Below is a small trained network, with its code and all its weights. Each question gives an input and a class and asks what happens when units are switched off, that is, made to give their printed mean instead of their output.

import numpy as np


def w(rows, s, z=0):
    codes = np.array(rows[::2]) - 128.0
    scale = np.full(codes.shape[1], s)
    scale[-1] = z or s
    return codes * scale


def norm(h):
    return h / np.sqrt((h * h).mean(-1, keepdims=True) + 1e-5)


def f(y):
    return np.maximum(y, 0)


def log_softmax(a):
    a = a - a.max(-1, keepdims=True)
    return a - np.log(np.exp(a).sum(-1, keepdims=True))


def net(x, mask):
    res = np.array(x, float).reshape(1, 3) / 4 @ E
    u = 0
    for l in range(3):
        y = f(norm(res) @ A[l][:, :-1].T + A[l][:, -1])
        res = res + np.where(mask[u : u + 9], y, B[l][:, -1]) @ B[l][:, :-1]
        u += 9
    return log_softmax(norm(res)[-1] @ U[:, :-1].T + U[:, -1])


A, B = {}, {}
E = w([
[85,153,97,209,76,231,142,156,97],'x0',
[167,135,163,97,66,153,132,140,255],'x1',
[15,143,103,152,121,88,150,27,184],'x2',
],0.013)
A[0] = w([
[146,127,130,130,101,161,125,137,208,63],'0.n0',
[180,121,144,76,149,30,126,126,201,150],'0.n1',
[89,121,128,141,151,136,127,127,55,109],'0.n2',
[200,130,132,112,135,129,120,159,118,85],'0.n3',
[229,122,135,121,108,169,131,170,158,85],'0.n4',
[192,136,129,132,120,159,130,168,97,107],'0.n5',
[155,120,130,81,187,5,127,113,96,253],'0.n6',
[222,128,130,125,151,136,125,177,58,152],'0.n7',
[93,138,127,124,150,110,137,113,105,84],'0.n8',
],0.028,0.0051)
B[0] = w([
[75,121,141,125,114,191,161,110,181,200],'0.n0',
[243,139,48,93,143,106,126,54,109,250],'0.n1',
[175,151,61,137,106,90,122,108,92,189],'0.n2',
[119,253,151,166,119,92,182,157,97,193],'0.n3',
[106,173,185,151,171,64,71,218,77,227],'0.n4',
[104,13,59,103,140,115,15,116,171,200],'0.n5',
[16,106,226,143,103,136,113,201,164,245],'0.n6',
[201,99,107,100,81,218,224,58,165,235],'0.n7',
[106,119,165,117,152,53,101,115,108,164],'0.n8',
],0.032,0.025)
A[1] = w([
[114,144,160,126,99,189,207,77,210,72],'1.n0',
[119,104,180,144,113,213,210,137,132,2],'1.n1',
[122,112,106,88,151,134,178,80,170,60],'1.n2',
[97,132,162,124,84,203,96,198,216,138],'1.n3',
[143,126,113,124,135,196,189,89,102,73],'1.n4',
[72,170,103,134,130,162,107,127,112,104],'1.n5',
[29,92,185,167,111,195,64,254,154,53],'1.n6',
[48,122,218,138,17,216,205,165,218,90],'1.n7',
[75,211,72,197,173,146,125,102,54,48],'1.n8',
],0.025,0.0044)
B[1] = w([
[113,160,151,72,127,161,146,81,116,202],'1.n0',
[69,176,62,101,84,154,116,110,65,171],'1.n1',
[138,162,128,149,117,149,84,88,190,169],'1.n2',
[15,175,49,109,157,193,128,140,115,212],'1.n3',
[144,83,149,151,115,76,85,160,130,161],'1.n4',
[138,138,131,110,141,117,129,146,93,144],'1.n5',
[168,120,125,179,189,148,98,157,241,223],'1.n6',
[86,159,169,47,52,153,171,92,4,253],'1.n7',
[102,188,94,166,109,96,160,118,117,154],'1.n8',
],0.032,0.029)
A[2] = w([
[197,5,97,174,60,170,161,117,119,16],'2.n0',
[77,68,233,184,135,125,136,167,140,24],'2.n1',
[160,106,155,213,189,235,167,163,170,91],'2.n2',
[172,31,91,133,104,153,118,130,98,103],'2.n3',
[154,63,113,124,178,139,156,74,207,33],'2.n4',
[123,47,109,155,134,183,193,113,221,76],'2.n5',
[194,46,68,99,91,148,143,60,184,66],'2.n6',
[47,70,185,145,169,136,95,211,184,32],'2.n7',
[220,163,186,146,206,94,181,188,75,2],'2.n8',
],0.029,0.0039)
B[2] = w([
[121,91,85,131,49,138,190,249,134,182],'2.n0',
[160,47,150,161,2,129,113,68,101,173],'2.n1',
[88,187,91,105,230,136,135,148,147,171],'2.n2',
[118,113,117,154,81,166,219,173,160,168],'2.n3',
[130,167,106,140,159,180,95,50,109,193],'2.n4',
[96,178,121,141,139,83,112,178,109,174],'2.n5',
[161,45,136,92,236,85,136,97,112,248],'2.n6',
[138,60,195,209,155,102,113,139,128,233],'2.n7',
[187,171,153,106,53,149,100,170,164,198],'2.n8',
],0.041,0.018)
U = w([
[21,166,147,34,48,213,152,90,64,255],'0',
[231,224,155,66,81,126,82,179,163,61],'1',
[76,40,227,196,78,96,77,105,114,173],'2',
[200,94,126,46,194,114,94,4,135,61],'3',
[148,26,36,98,127,133,210,165,114,221],'4',
[73,155,126,174,225,174,77,229,186,32],'5',
[89,184,46,198,87,34,141,88,72,48],'6',
],0.016,0.0015)

Each question gives the input, the list of numbers given to net, and the class t.
The units are the neurons (one row each of A and B). Each row of codes is followed by its name. A weight is (code - 128) times the scale printed after its matrix; where a second scale follows, it is the last column's (A, B and U).
mask holds one flag per neuron, layer by layer. A switched-off neuron (its flag False) gives its mean, the last column of its row in B, instead of its output. The means were averaged over made-up inputs and are rounded, as every weight is.
A unit's drop is (log p(t) with every unit on - log p(t) with that unit switched off) / (log p(t) with every unit on - log p(t) with every unit switched off).
The circuit of an input: a set's keep is (log p(t) with only the set's units on - log p(t) with every unit switched off) / (log p(t) with every unit on - log p(t) with every unit switched off). Starting from the 12 units with the biggest drops (on a tie, the unit counted first), units are removed one at a time, each time the one whose removal leaves the highest keep (on an exact tie, the one counted first), for as long as the keep stays at least 0.8.
units of the circuit, in order: the units of the circuit, biggest drop first
most important unit: the unit with the biggest drop
top k neurons: the k neurons with the biggest drops, biggest first
top k neurons in layer l: the k neurons of layer l with the biggest drops, biggest first
input [-3,4,5], class 3: top neuron : (0.n1)
input [-4,4,-5], class 1: top 3 neurons : (0.n4, 0.n1, 0.n3)
input [-7,-8,6], class 2: top 2 neurons in layer 0 : (0.n6, 0.n7)
input [1,-6,4], class 6: top 2 neurons in layer 0 : (0.n2, 0.n7)
input [6,-2,1], class 6: top 4 neurons : (0.n7, 0.n6, 0.n5, 0.n1)
input [-3,-2,4], class 2: top 2 neurons : (0.n7, 0.n6)
input [2,-2,-6], class 4: top 2 neurons in layer 0 : (0.n6, 0.n7)
input [3,5,0], class 5: top 2 neurons : (0.n7, 0.n4)
input [-5,6,-1], class 1: top 2 neurons : (0.n1, 0.n4)
input [-8,-1,1], class 2: top 3 neurons : (0.n6, 0.n7, 0.n0)
input [-8,2,-1], class 1: top 2 neurons : (0.n1, 0.n6)
input [-4,1,-5], class 1: top 3 neurons : (0.n3, 0.n1, 0.n0)
input [0,4,-1], class 1: top 3 neurons : (0.n6, 0.n4, 0.n1)
input [2,6,-1], class 5: most important unit : 0.n4
input [6,1,0], class 5: top 2 neurons in layer 0 : (0.n7, 0.n1)
input [0,4,2], class 3: top 2 neurons in layer 0 : (0.n6, 0.n1)
input [6,1,-4], class 5: top 3 neurons in layer 0 : (0.n5, 0.n1, 0.n4)
input [-1,-7,6], class 2: top 2 neurons in layer 0 : (0.n7, 0.n1)
input [-1,7,-1], class 1: top 2 neurons in layer 0 : (0.n4, 0.n1)
input [-7,2,1], class 3: units of the circuit, in order : (0.n1)
